Below are the code and all the weights of a small trained network. Each question names an input and a target symbol and asks about switching units off, where a switched-off unit gives its printed mean instead of its output.

import numpy as np


def w(rows, s, z=0):
    codes = np.array(rows[::2]) - 128.0
    scale = np.full(codes.shape[1], s)
    scale[-1] = z or s
    return codes * scale


def f(y):
    return np.maximum(y, 0)


def softmax(a):
    e = np.exp(a - a.max(-1, keepdims=True))
    return e / e.sum(-1, keepdims=True)


def log_softmax(a):
    a = a - a.max(-1, keepdims=True)
    return a - np.log(np.exp(a).sum(-1, keepdims=True))


def net(x, mask):
    ids = ['αβγεζθλμξπστψω'.index(c) for c in x.split()]
    T = len(ids)
    res = E[ids] + P[:T]
    r = res
    for j in range(2):
        rows = slice(2 * j, 2 * j + 2)
        q, k, v = (r @ M[0][rows].T for M in (Q, K, V))
        z = softmax(np.where(np.tri(T) > 0, q @ k.T / 2**0.5, -1e9)) @ v
        o = O[0][rows]
        res = res + np.where(mask[j], z, o[:, -1]) @ o[:, :-1]
    y = f(res @ A[0][:, :-1].T + A[0][:, -1])
    res = res + np.where(mask[2:10], y, B[0][:, -1]) @ B[0][:, :-1]
    return log_softmax(res[-1] @ U[:, :-1].T + U[:, -1])


Q, K, V, O, A, B = {}, {}, {}, {}, {}, {}
E = w([
[130,171,114],'α',
[116,55,107],'β',
[125,178,151],'γ',
[124,91,137],'ε',
[145,100,126],'ζ',
[126,132,155],'θ',
[64,147,81],'λ',
[127,114,122],'μ',
[112,101,112],'ξ',
[173,85,95],'π',
[159,106,155],'σ',
[116,176,106],'τ',
[109,133,169],'ψ',
[130,141,251],'ω',
],0.02)
P = w([
[174,176,72],'0',
[170,161,202],'1',
[27,2,200],'2',
[174,191,69],'3',
[184,113,183],'4',
[61,4,179],'5',
[174,190,66],'6',
[188,99,181],'7',
[63,14,163],'8',
[175,192,65],'9',
[192,95,180],'10',
[71,15,145],'11',
[171,193,65],'12',
],0.008)
Q[0] = w([
[187,204,3],'H1',
[173,46,97],'H1',
[103,184,124],'H2',
[52,135,164],'H2',
],0.0076)
K[0] = w([
[136,196,2],'H1',
[251,22,69],'H1',
[160,136,147],'H2',
[92,186,173],'H2',
],0.0065)
V[0] = w([
[171,253,6],'H1',
[180,177,195],'H1',
[230,229,155],'H2',
[47,217,110],'H2',
],0.0041)
O[0] = w([
[189,211,3,115],'H1',
[180,112,166,181],'H1',
[141,159,149,204],'H2',
[77,110,165,4],'H2',
],0.007,0.0014)
A[0] = w([
[101,118,33,127],'N1',
[110,122,73,129],'N2',
[198,166,179,151],'N3',
[94,153,152,168],'N4',
[118,214,49,68],'N5',
[6,79,154,71],'N6',
[65,174,105,254],'N7',
[88,21,97,154],'N8',
],0.014,0.0065)
B[0] = w([
[3,30,142,211],'N1',
[29,65,145,175],'N2',
[175,20,75,243],'N3',
[174,72,205,176],'N4',
[85,165,39,244],'N5',
[202,222,50,212],'N6',
[168,254,215,224],'N7',
[130,220,217,254],'N8',
],0.0098,0.0064)
U = w([
[201,215,171,159],'α',
[135,176,224,143],'β',
[101,124,202,255],'γ',
[22,74,254,177],'ε',
[122,158,52,119],'ζ',
[62,6,72,124],'θ',
[11,132,185,63],'λ',
[91,107,139,133],'μ',
[70,179,111,58],'ξ',
[234,87,46,126],'π',
[131,65,122,117],'σ',
[229,199,64,59],'τ',
[71,82,170,132],'ψ',
[149,46,211,20],'ω',
],0.0095,0.0065)

Each question gives the input, a string of symbols that net reads in full, and the target symbol t.
The units are the heads (2 rows each of Q, K, V and O) and the neurons (one row each of A and B). Each row of codes is followed by its name. A weight is (code - 128) times the scale printed after its matrix; where a second scale follows, it is the last column's (O, A, B and U).
mask holds one flag per unit, heads first, then neurons. A switched-off unit (its flag False) gives its mean, the last column of its rows in O or B, instead of its output. The means were averaged over made-up inputs and are rounded, as every weight is.
A unit's drop is (log p(t) with every unit on - log p(t) with that unit switched off) / (log p(t) with every unit on - log p(t) with every unit switched off).
The circuit of an input: a set's keep is (log p(t) with only the set's units on - log p(t) with every unit switched off) / (log p(t) with every unit on - log p(t) with every unit switched off). Starting from all 10 units, units are removed one at a time, each time the one whose removal leaves the highest keep (on an exact tie, the one counted first), for as long as the keep stays at least 0.8.
units of the circuit, in order: the units of the circuit, biggest drop first
most important unit: the unit with the biggest drop
k most important neurons: the k neurons with the biggest drops, biggest first
which heads matter: for each layer, one digit per head in row order, 1 if its drop is at least 0.15 and else 0, layers parted by /
drop of u: that unit's drop, to one decimal
input π β α τ α, target τ: units of the circuit, in order -> (H1, N1)
input ω π π ζ π α σ, target π: units of the circuit, in order -> (N8, N3)
input γ α π π π π π λ π π, target θ: which heads matter -> 00
input θ λ α ψ θ τ π ε α γ π β α, target ζ: units of the circuit, in order -> (N5, H1)
input ε α τ, target α: which heads matter -> 00
input π λ τ ψ σ τ τ, target ξ: most important unit -> N5
input α τ π ω π α γ ω π π α θ, target α: units of the circuit, in order -> (N6, N1, H1)
input α ω π γ τ μ, target α: units of the circuit, in order -> (N6, N8, H1)
input ω α ε, target α: units of the circuit, in order -> (N6, N8)
input μ λ π τ ε π π τ π π ε γ, target α: units of the circuit, in order -> (N1, N7)
input τ α π ω σ γ, target α: 3 most important neurons -> (N6, N1, N2)
input ε τ π, target α: units of the circuit, in order -> (H1, N8, N6)
input γ σ π π λ γ ζ π α, target α: units of the circuit, in order -> (N1, N7)
input β α ω ε μ τ π π ψ, target α: units of the circuit, in order -> (N6, H1)
input π τ ω α σ π, target β: units of the circuit, in order -> (N8)
input ε ε ξ π π μ, target α: units of the circuit, in order -> (N6, N8, N1)
input π α σ π τ, target τ: 4 most important neurons -> (N1, N8, N2, N5)
input α π π μ π ζ, target α: 2 most important neurons -> (N6, N8)
input β π γ π μ λ, target α: 3 most important neurons -> (N6, N7, N8)
input β π γ λ τ λ, target β: most important unit -> N6
input π σ α α π α π β τ π π π, target ε: 2 most important neurons -> (N8, N6)
input β π α γ π π α α π π ξ ζ, target α: drop of N6 -> 0.3
input π τ θ, target α: drop of N6 -> 0.9
